Each row is followed by one of two labels, saying whether the row has a hidden trait. Each part has a new trait and two new labels.
[-0.84 -1.45  0.43 -0.22  0.84  0.17  3.49  0.77  0.34  2.00  4.08 -0.50
 -2.68  0.65  0.63  0.37 -5.57 -0.52 -0.20 -3.81  2.69 -1.97  1.05  0.88
  1.09  0.81 -2.01 -0.96 -3.27  0.52 -0.98  2.79 -0.76  0.48  3.54  0.10
  2.62 -2.51 -1.27] | (6)
[-1.57 -0.17  0.78 -0.12  0.89 -0.29  5.00  0.75  0.88 -0.57  0.16 -0.79
 -1.92  0.22  0.09 -0.67 -0.71 -0.57  0.65 -1.10  0.63 -0.48  0.79  0.50
  0.40 -0.40 -0.64 -0.66 -2.04 -0.65 -0.60  0.35  0.50  1.12 -6.02 -0.09
  1.67 -3.10  0.14] | (5)
[-2.53  1.89  1.16  2.20 -1.56  0.46  0.48 -3.64 -2.13 -2.78 -1.09  3.95
  1.26 -1.17  0.89  0.13  7.74  2.03 -1.31  3.73  0.51  5.70  0.57 -0.18
  3.66  1.16  1.70  0.82  1.12 -0.41  0.01 -9.99 -0.19  1.72 -1.73  0.14
 -0.90  5.73  2.40] | (5)
[-3.75 -3.69  2.99  1.59 -1.23  0.86  1.13 -2.16 -1.68 -0.01 -1.38  4.23
 -0.04 -0.72  0.05  0.14  2.32  1.66  1.14  5.18  0.15  4.90  1.17 -0.38
  3.75  4.57  2.31 -1.48 -1.71 -0.96 -0.86 -6.45  0.89  0.34  0.64  0.05
  1.29  3.40  1.87] | (5)
[-1.89  1.78  1.26  2.46 -2.23  0.68 -1.08 -3.40 -0.76 -1.71  0.80  3.73
  3.69 -1.39  2.06  0.68  3.41  0.94 -1.15  2.94  0.87  4.17  0.78 -0.14
  4.63  2.43  0.29  0.26  3.02  1.58 -0.27 -6.73 -1.28  1.55 -0.12  0.20
 -0.31  7.99  1.94] | (5)
[-3.78 -0.89  4.57  0.19  0.39  0.91  3.90  0.25  2.53 -1.07 -1.31 -1.37
 -3.25  0.10 -1.88 -0.68 -1.46  1.42  0.90 -0.67  1.21  3.21  0.27  0.17
  1.21  4.82  0.60 -3.13 -0.47 -1.29 -0.40 -4.23  0.60  1.26  0.09 -0.08
  0.99  1.51 -0.09] | (6)
[-0.67  2.01  0.50 -0.36  0.27 -0.07  3.06  1.02 -0.11 -1.82 -3.27 -1.25
 -0.68  0.69  0.43 -0.78  3.27  0.15  1.30  2.75 -3.25  0.19  1.09  0.05
  0.50 -1.86  1.06  0.54  0.14 -1.13 -0.34 -1.46  0.99  0.45 -9.99 -0.21
  1.76 -2.59  1.47] | (5)
[-3.58  0.28  6.03  0.37 -0.06  0.63  5.50 -0.38  2.33 -2.29 -3.04  0.10
 -2.85 -0.08 -2.16 -1.34  2.20  1.75  1.84  0.62  0.31  4.31  0.11 -0.22
  1.35  2.67  1.84 -2.11 -0.47 -1.92 -0.12 -5.04  1.07  1.24 -3.82 -0.14
  0.14  2.65  1.41] | (6)
[-1.48  1.69 -0.14 -0.70  0.30 -0.15  3.68  1.30 -0.11 -1.04 -1.44  1.86
 -0.44  0.66  0.54 -0.54  1.36 -0.28  0.91  1.88 -1.70  1.10  1.08  0.13
  0.87 -0.41  0.55 -0.10 -0.01 -0.97 -0.34 -1.48  1.00  0.59 -6.53 -0.18
  2.51 -2.94  1.01] | (5)
[-0.18  2.27  3.99 -0.21 -0.73  0.94  0.86  0.36  4.66 -2.61 -2.09 -3.04
 -0.28 -0.27 -1.96 -0.37 -0.53  0.31 -1.07 -2.17 -0.07  3.50  0.23 -0.20
  1.07  3.40  0.44 -2.23  7.41  1.06 -0.40 -3.90 -0.12  1.82 -3.77  0.06
  1.55  2.39  0.67] | (6)
[ 0.11  1.29  0.03 -0.14  0.20  0.35  1.11  0.07  1.45 -1.97 -1.23 -1.05
  1.37 -0.08  0.91 -0.41  2.47  0.53  1.17  1.79 -3.62  0.49  0.71 -0.32
 -0.14 -1.34  1.18  0.91  2.56  0.05 -0.54 -1.18  1.50  1.11 -8.23 -0.01
 -0.84 -0.76  0.37] | (5)
[-0.16  2.12  4.27  0.10 -0.96  1.15  1.14  0.31  4.17 -3.69 -2.07 -2.55
  0.15 -0.27 -1.96 -0.94  0.98  0.38 -0.35 -2.15 -0.38  3.36  0.21 -0.35
  0.11  2.46  0.99 -1.55  5.86  0.87 -0.04 -3.71 -0.21  2.10 -4.94  0.02
  1.83  3.90  0.91] | (6)
[-0.15  2.66  3.76  0.59 -1.16  1.44  0.29 -0.20  4.11 -2.63 -2.23 -1.49
  0.13 -0.60 -1.25 -0.45  0.71 -0.15 -1.15 -1.14 -0.60  3.92  0.46 -0.30
  1.57  2.75  0.48 -1.57  6.87  1.85 -0.38 -2.81 -0.50  0.92 -3.59 -0.02
  1.36  6.18  1.32] | (6)
[-0.70 -1.40 -0.20 -0.05  0.94  0.06  3.24  0.15 -0.18 -0.14  3.30 -2.74
  1.24 -0.03  2.14  0.10 -3.10 -0.04  0.36  0.88 -0.29 -0.84  1.02  0.37
  0.49  1.17 -0.60  0.01  1.90  0.30 -0.74  2.55  1.11  1.17 -4.26  0.22
 -0.39 -1.99 -1.63] | (5)
[-1.36  1.15  0.26 -0.43  0.28 -0.29  2.79  0.88 -0.10 -0.89 -1.27 -1.12
 -1.47  0.60  0.85 -0.49  1.17 -0.05  1.08  2.33 -1.93  0.67  1.20  0.27
  0.29 -0.98  0.70  0.37 -0.17 -0.55 -0.53  0.38  0.60  1.05 -7.16 -0.26
  1.01 -2.74  1.18] | (5)
[-4.07 -2.08  4.04  0.11 -0.05  0.86  3.14 -1.48  2.02 -0.92 -0.27  1.17
 -1.87 -0.44 -0.99 -0.45  0.20  1.76  1.32  1.74  1.24  3.87  0.09  0.01
  1.81  4.56  1.27 -2.48 -2.03 -1.49 -0.41 -5.02  0.59  1.01  1.49  0.07
  1.50  0.52  0.56] | (6)
[-2.28  0.18  0.38 -0.08 -0.67  0.09  0.26  0.47 -0.31  0.07 -2.89  1.20
 -0.43  0.35  0.12 -0.48  1.48 -0.27  0.53  1.53 -1.81  0.67  1.07 -0.03
  0.97 -1.30  0.77  0.68  1.02 -0.21 -0.87 -1.12  1.11  0.34 -7.91 -0.23
  2.34 -2.18  1.77] | (6)
[-4.11 -1.60  4.58  0.59 -1.05  1.05  2.08 -0.48  0.52 -1.68 -4.15  1.44
 -1.46 -0.58 -2.13 -0.78  2.47  1.73  1.77  3.19 -0.98  5.30  0.73 -0.46
  2.09  3.62  2.24 -1.56  1.18 -1.64 -0.54 -6.48  1.51  1.10 -3.19 -0.02
  1.95  1.09  1.89] | (6)

[ 1.37 -0.46  0.55 -1.14 -0.79 -0.08 -0.05  0.69 -0.56  1.05  0.64  0.08
  0.54 -0.04 -0.15 -1.12 -1.41  1.85  2.04 -1.61  0.67  0.52 -0.34 -0.85
  0.80  0.68 -0.44 -3.17 -1.92  0.19 -0.84] | [19]
[ 0.61  0.22  1.22 -0.83 -0.66  0.19  0.32  0.52  0.04  1.19  0.71 -0.19
  0.30 -0.01  0.82 -0.94  0.91  1.20  1.65 -0.96  0.09  0.34 -0.80 -0.74
  0.08  0.62 -0.34 -2.23 -2.04  0.35 -0.58] | [19]
[-1.62 -0.87 -0.53  0.48  1.55  0.07  1.75  1.52  0.34  0.14 -1.36 -0.10
 -1.66  3.52  1.54 -0.17 -0.76  0.74  0.32 -0.56 -0.03 -0.48  0.55 -0.97
  0.45  0.18  0.36 -1.72  1.27  0.78 -0.95] | [26]
[-2.08 -0.22  0.22  1.40  4.05  0.43  1.54  1.58 -0.20 -0.08 -3.47  0.13
 -5.76  5.10  4.48  0.33  6.20 -1.80  1.35  0.06  0.00 -0.91 -0.64 -2.16
  0.44  1.26  0.93  0.04  2.51  0.81 -0.62] | [19]
[-0.51  1.38  1.24 -0.83 -1.10  0.61  1.29  0.77  0.97  1.42  0.82 -0.54
  2.58  0.02  0.99 -0.75  0.55  2.50  1.27  0.36 -0.09 -0.39 -0.84  0.09
 -0.87  0.00 -0.34 -2.15 -2.12  0.70 -0.49] | [19]
[-0.87 -2.48 -1.47  1.63  3.97 -0.12  0.47  0.89 -0.02 -1.51 -2.40  0.20
 -4.11  3.48  0.22  0.73  1.60 -2.39 -0.94 -0.57 -0.09 -0.51  1.14 -0.52
  1.05  0.74  0.57  0.55  3.90 -0.49 -0.26] | [26]
[-2.82 -0.28 -1.13  1.45  3.10  0.61  2.71  1.61  1.83 -0.60 -1.75 -0.51
  0.46  4.38  0.97  0.98  0.39  0.00 -1.47  1.72 -0.58 -1.81  1.01  0.58
 -0.74 -0.44  0.65  0.60  3.26  0.67 -0.29] | [26]
[-1.28 -0.80 -0.32  0.87  2.21  0.91  1.58  0.33  1.50 -1.29 -0.72 -0.74
  3.73 -1.73 -0.16  1.81  1.91 -0.01 -1.56  2.51 -1.05 -1.37  1.23  2.22
 -1.42 -0.80 -0.15  1.30  2.53 -0.52  0.39] | [26]
[-0.25  0.97  1.38 -0.48 -0.36  0.97  1.94  0.62  1.12  1.35  1.08 -1.30
  7.61 -3.79 -0.35  0.53  0.35  3.41  0.67  2.97 -0.88 -1.35  0.53  2.50
 -2.08 -1.01 -0.78 -0.85 -0.15  0.29  0.29] | [26]
[-2.55 -3.00 -0.23  1.24  3.01  0.39  1.49  0.90 -0.21 -1.07 -2.01 -0.83
  1.32 -1.91  0.86  1.54  0.92  0.33 -0.53  1.04 -1.63 -0.53  2.54  1.12
 -0.02 -0.80 -0.17 -0.25  2.60 -0.16 -0.20] | [26]
[-1.37 -1.79 -1.28  0.93  2.09  0.03  1.51  1.23  0.64 -0.62 -1.17 -0.24
  0.00  2.34 -0.16  0.41 -1.98  0.24 -1.07  0.05 -0.35 -0.68  1.48  0.36
  0.32 -0.27  0.27 -0.70  2.43  0.04 -0.50] | [26]
[ 1.45  0.34  2.21 -0.74 -0.74  0.56 -1.06 -0.84 -0.14  0.03  0.69 -0.28
  0.82 -4.38  0.22  0.06  5.93 -0.50  1.61 -0.42 -0.74  0.88 -1.15  0.21
 -0.55  0.50 -0.80 -0.48 -2.06 -0.68  0.27] | [19]
[ 1.08  0.57  1.06 -0.08  0.81  0.46  0.07 -0.01  0.27  0.20 -0.27 -0.36
  0.25 -0.98  0.39  0.18  4.83 -0.75  1.13  0.52 -0.08 -0.34 -0.87  0.25
 -0.64  0.73 -0.31  0.12 -0.66 -0.27  0.37] | [19]
[ 0.74  1.86  1.40 -1.04 -1.90  0.59  0.66  0.15  1.45  1.18  1.65 -0.29
  2.37  0.25 -0.28 -0.95  1.33  1.37  0.97 -0.42  0.14 -0.03 -1.56 -0.16
 -0.81  0.30 -0.31 -1.65 -2.64  0.29 -0.20] | [19]
[-1.26  0.01 -0.55  0.14  1.07  0.16  2.02  1.71  0.78  0.70 -0.63 -0.24
  0.44  4.02  1.17 -0.56 -2.65  1.85  0.64 -0.17  0.34 -0.94  0.29 -0.64
  0.08  0.05  0.28 -2.30  0.49  1.04 -0.95] | [26]
[ 2.64  1.58 -0.25 -1.13 -1.33  0.48  0.36  0.13  1.15  0.75  1.83 -0.15
  4.47 -1.08 -3.34 -0.25 -1.78  2.14  0.52  1.13  1.13 -1.07 -0.74  1.30
 -1.11  0.22 -0.59 -0.97 -1.11 -0.49  0.06] | [26]
[-2.81 -1.02  0.36  0.87  2.69  0.22  2.25  2.04 -0.41  0.79 -2.56 -0.28
 -3.24  3.84  4.81 -0.30  1.81  0.80  1.90 -0.50 -0.56 -0.55  0.33 -1.88
  0.57  0.47  0.53 -2.05  1.07  1.49 -1.21] | [19]
[-3.28 -1.10  2.19 -0.12  1.00  0.51  2.90  2.06 -0.79  2.26 -0.92 -1.37
  2.49 -1.48  5.46 -0.57  0.12  4.49  2.87  0.26 -1.76 -0.08  1.21 -0.55
 -0.29 -0.95 -0.29 -4.04 -2.02  2.03 -1.36] | [26]
[ 1.85 -2.82 -0.45  0.26  0.86 -0.24 -1.57 -0.84 -0.24 -1.76  0.09  0.24
 -0.87 -2.53 -3.15  0.54  0.71 -2.14 -0.92 -1.72 -0.26  0.99  1.00  0.83
  0.98  0.54 -0.50 -0.38  1.17 -1.78  0.15] | [19]
[-3.28 -0.59 -0.14  1.59  3.94  0.62  2.40  1.82  0.75 -0.54 -2.92 -0.34
 -2.60  4.06  3.49  0.96  4.36 -0.90 -0.08  1.02 -0.86 -1.25  0.49 -0.74
 -0.28  0.22  0.78  0.22  3.04  0.85 -0.51] | [19]
[ 0.64 -2.12 -0.67  0.80  2.12  0.22 -0.19  0.12  0.40 -1.79 -1.04  0.09
 -1.23 -0.74 -1.70  1.06  2.10 -2.09 -1.04 -0.34 -0.30  0.01  0.95  0.57
  0.39  0.27 -0.10  0.21  2.36 -1.20  0.10] | [26]
[-0.96  2.24  0.74 -0.31  0.01  0.97  2.56  1.38  1.66  1.44  0.10 -0.50
  2.69  2.02  1.55 -0.26  1.26  2.57  1.16  1.67  0.23 -1.68 -1.13 -0.06
 -1.48  0.08  0.12 -0.98 -0.74  1.05 -0.53] | [19]
[-3.40 -0.44 -0.26  1.52  3.20  0.93  2.97  1.61  1.59 -0.61 -2.03 -0.82
  1.43  2.14  2.20  1.47  2.36  0.15 -1.06  2.30 -1.22 -1.77  1.09  0.67
 -1.20 -0.70  0.51  0.63  3.06  0.74 -0.29] | [26]
[-1.19  1.19  0.15 -0.60 -0.40  0.32  1.79  1.93  0.60  1.66 -0.48  0.20
 -2.54  6.20  2.64 -1.59 -1.36  2.22  1.98 -1.29  0.93 -0.50 -1.20 -2.44
  0.47  0.88  0.57 -3.04 -0.99  1.68 -1.50] | [19]
[-0.66  1.06  0.76  0.08  1.09  0.61  1.68  1.27  0.49  0.99 -0.67 -0.36
  0.43  1.44  1.98 -0.13  2.51  1.21  1.55  0.71  0.13 -1.04 -0.43 -0.47
 -0.63  0.50  0.09 -1.07 -0.38  0.73 -0.48] | [19]
[-0.16  0.15  2.84 -0.76 -1.39  0.47 -0.77 -0.34 -0.14  0.46  0.60 -0.29
 -1.42 -2.61  2.88 -0.40  5.73  0.20  2.27 -2.08 -1.17  1.74 -1.20 -1.34
 -0.05  0.28 -0.59 -2.50 -3.06  0.21 -0.40] | [19]
[-2.28  0.53 -0.59  0.81  2.08  0.45  2.64  2.00  1.34  0.61 -1.76 -0.33
 -0.74  5.43  2.29 -0.07 -0.04  1.27  0.35  0.81  0.19 -1.59 -0.09 -0.73
 -0.44  0.15  0.69 -0.82  1.54  1.30 -0.79] | [26]
[-3.24 -1.89 -0.74  2.16  5.16 -0.13  1.14  1.86 -0.26 -1.18 -4.44  0.52
 -9.62  7.69  4.86  0.12  5.40 -3.80  0.32 -1.88 -0.24 -0.13  0.05 -3.21
  1.75  1.42  1.35 -0.26  3.85  0.76 -1.04] | [19]
[-0.07 -0.57  1.45 -0.38  0.43  0.19  0.55  0.68 -0.65  1.13 -0.17 -0.38
  0.09 -0.81  1.89 -0.64  1.93  1.19  1.98 -0.79 -0.49  0.34 -0.12 -0.57
  0.21  0.37 -0.37 -2.32 -1.65  0.36 -0.60] | [19]
